Here is a tiny trained network, its code and every weight. The questions are about switching its units off for an input and a class, where a switched-off unit gives its printed mean instead of its output.

import numpy as np


def w(rows, s, z=0):
    codes = np.array(rows[::2]) - 128.0
    scale = np.full(codes.shape[1], s)
    scale[-1] = z or s
    return codes * scale


def f(y):
    return np.maximum(y, 0)


def log_softmax(a):
    a = a - a.max(-1, keepdims=True)
    return a - np.log(np.exp(a).sum(-1, keepdims=True))


def net(x, mask):
    res = np.array(x, float).reshape(1, 5) / 4 @ E
    y = f(res @ A[0][:, :-1].T + A[0][:, -1])
    res = res + np.where(mask, y, B[0][:, -1]) @ B[0][:, :-1]
    return log_softmax(res[-1] @ U[:, :-1].T + U[:, -1])


A, B = {}, {}
E = w([
[117,54,184,81,116,208],'x0',
[86,112,85,194,186,153],'x1',
[95,167,170,83,252,87],'x2',
[169,237,95,148,158,200],'x3',
[83,205,221,159,108,137],'x4',
],0.012)
A[0] = w([
[191,167,72,185,138,132,177],'n1',
[162,83,69,188,214,71,208],'n2',
[80,241,201,205,103,178,215],'n3',
[115,149,143,74,150,77,136],'n4',
[179,110,133,146,32,134,223],'n5',
[202,13,131,68,113,139,186],'n6',
[199,201,164,151,10,159,213],'n7',
[125,87,200,68,112,130,175],'n8',
[142,160,180,2,119,25,200],'n9',
[127,112,106,116,122,40,168],'n10',
[165,201,111,90,190,114,184],'n11',
[153,77,107,81,145,149,177],'n12',
[65,149,68,176,190,175,188],'n13',
[148,93,110,84,194,86,160],'n14',
[185,110,47,130,113,117,193],'n15',
[95,161,245,141,133,209,207],'n16',
[153,50,93,62,118,70,206],'n17',
[148,131,177,94,109,218,253],'n18',
[17,181,189,106,166,164,206],'n19',
],0.0084,0.0047)
B[0] = w([
[109,135,120,178,107,133,199],'n1',
[45,164,247,161,109,197,216],'n2',
[175,146,88,150,121,62,239],'n3',
[140,132,180,99,116,109,172],'n4',
[91,88,30,121,100,144,232],'n5',
[119,52,85,109,225,183,253],'n6',
[128,60,94,154,100,97,241],'n7',
[181,87,141,93,119,150,209],'n8',
[107,75,152,94,131,98,227],'n9',
[40,166,136,97,136,114,179],'n10',
[137,127,164,145,104,124,203],'n11',
[110,104,112,108,167,191,193],'n12',
[134,254,143,228,201,182,204],'n13',
[97,106,187,182,153,162,191],'n14',
[52,99,133,131,130,172,207],'n15',
[209,144,98,103,127,87,220],'n16',
[64,93,127,83,193,141,231],'n17',
[179,101,73,89,161,129,221],'n18',
[196,151,143,152,156,82,212],'n19',
],0.0076,0.012)
U = w([
[122,115,67,169,3,87,181],'0',
[77,196,185,213,152,216,46],'1',
[25,143,180,38,140,88,62],'2',
[216,180,89,132,178,137,23],'3',
[136,62,98,13,164,236,254],'4',
[229,112,181,43,99,9,15],'5',
],0.0077,0.00086)

Each question gives the input, the list of numbers given to net, and the class t.
The units are the neurons (one row each of A and B). Each row of codes is followed by its name. A weight is (code - 128) times the scale printed after its matrix; where a second scale follows, it is the last column's (A, B and U).
mask holds one flag per neuron, in row order. A switched-off neuron (its flag False) gives its mean, the last column of its row in B, instead of its output. The means were averaged over made-up inputs and are rounded, as every weight is.
A unit's drop is (log p(t) with every unit on - log p(t) with that unit switched off) / (log p(t) with every unit on - log p(t) with every unit switched off).
The circuit of an input: a set's keep is (log p(t) with only the set's units on - log p(t) with every unit switched off) / (log p(t) with every unit on - log p(t) with every unit switched off). Starting from the 12 units with the biggest drops (on a tie, the unit counted first), units are removed one at a time, each time the one whose removal leaves the highest keep (on an exact tie, the one counted first), for as long as the keep stays at least 0.8.
units of the circuit, in order: the units of the circuit, biggest drop first
k most important neurons: the k neurons with the biggest drops, biggest first
drop when u is switched off: that unit's drop, to one decimal
input [0,-6,8,-3,-4], class 2: units of the circuit, in order	n10; n18
input [-1,-5,-4,6,7], class 0: most important neuron	n7
input [-8,-3,-3,-6,-7], class 2: units of the circuit, in order	n10; n2
input [-6,-4,-1,-5,5], class 5: units of the circuit, in order	n2; n15
input [0,-2,-8,8,-4], class 0: units of the circuit, in order	n7; n1
input [6,0,-5,5,7], class 0: 3 most important neurons	n7; n5; n6
input [3,8,-6,-3,2], class 0: 2 most important neurons	n17; n2
input [-4,-3,1,-5,4], class 5: 2 most important neurons	n2; n15
input [-3,8,-1,8,8], class 3: 2 most important neurons	n3; n16
input [1,1,7,7,-8], class 1: drop when n5 is switched off	0.0
input [-4,-3,-5,-5,-5], class 4: drop when n6 is switched off	0.1
input [3,-1,6,8,-4], class 3: drop when n15 is switched off	0.2
input [-3,-4,-5,-4,-1], class 4: drop when n6 is switched off	0.2
input [-8,1,1,-3,-6], class 1: units of the circuit, in order	n2
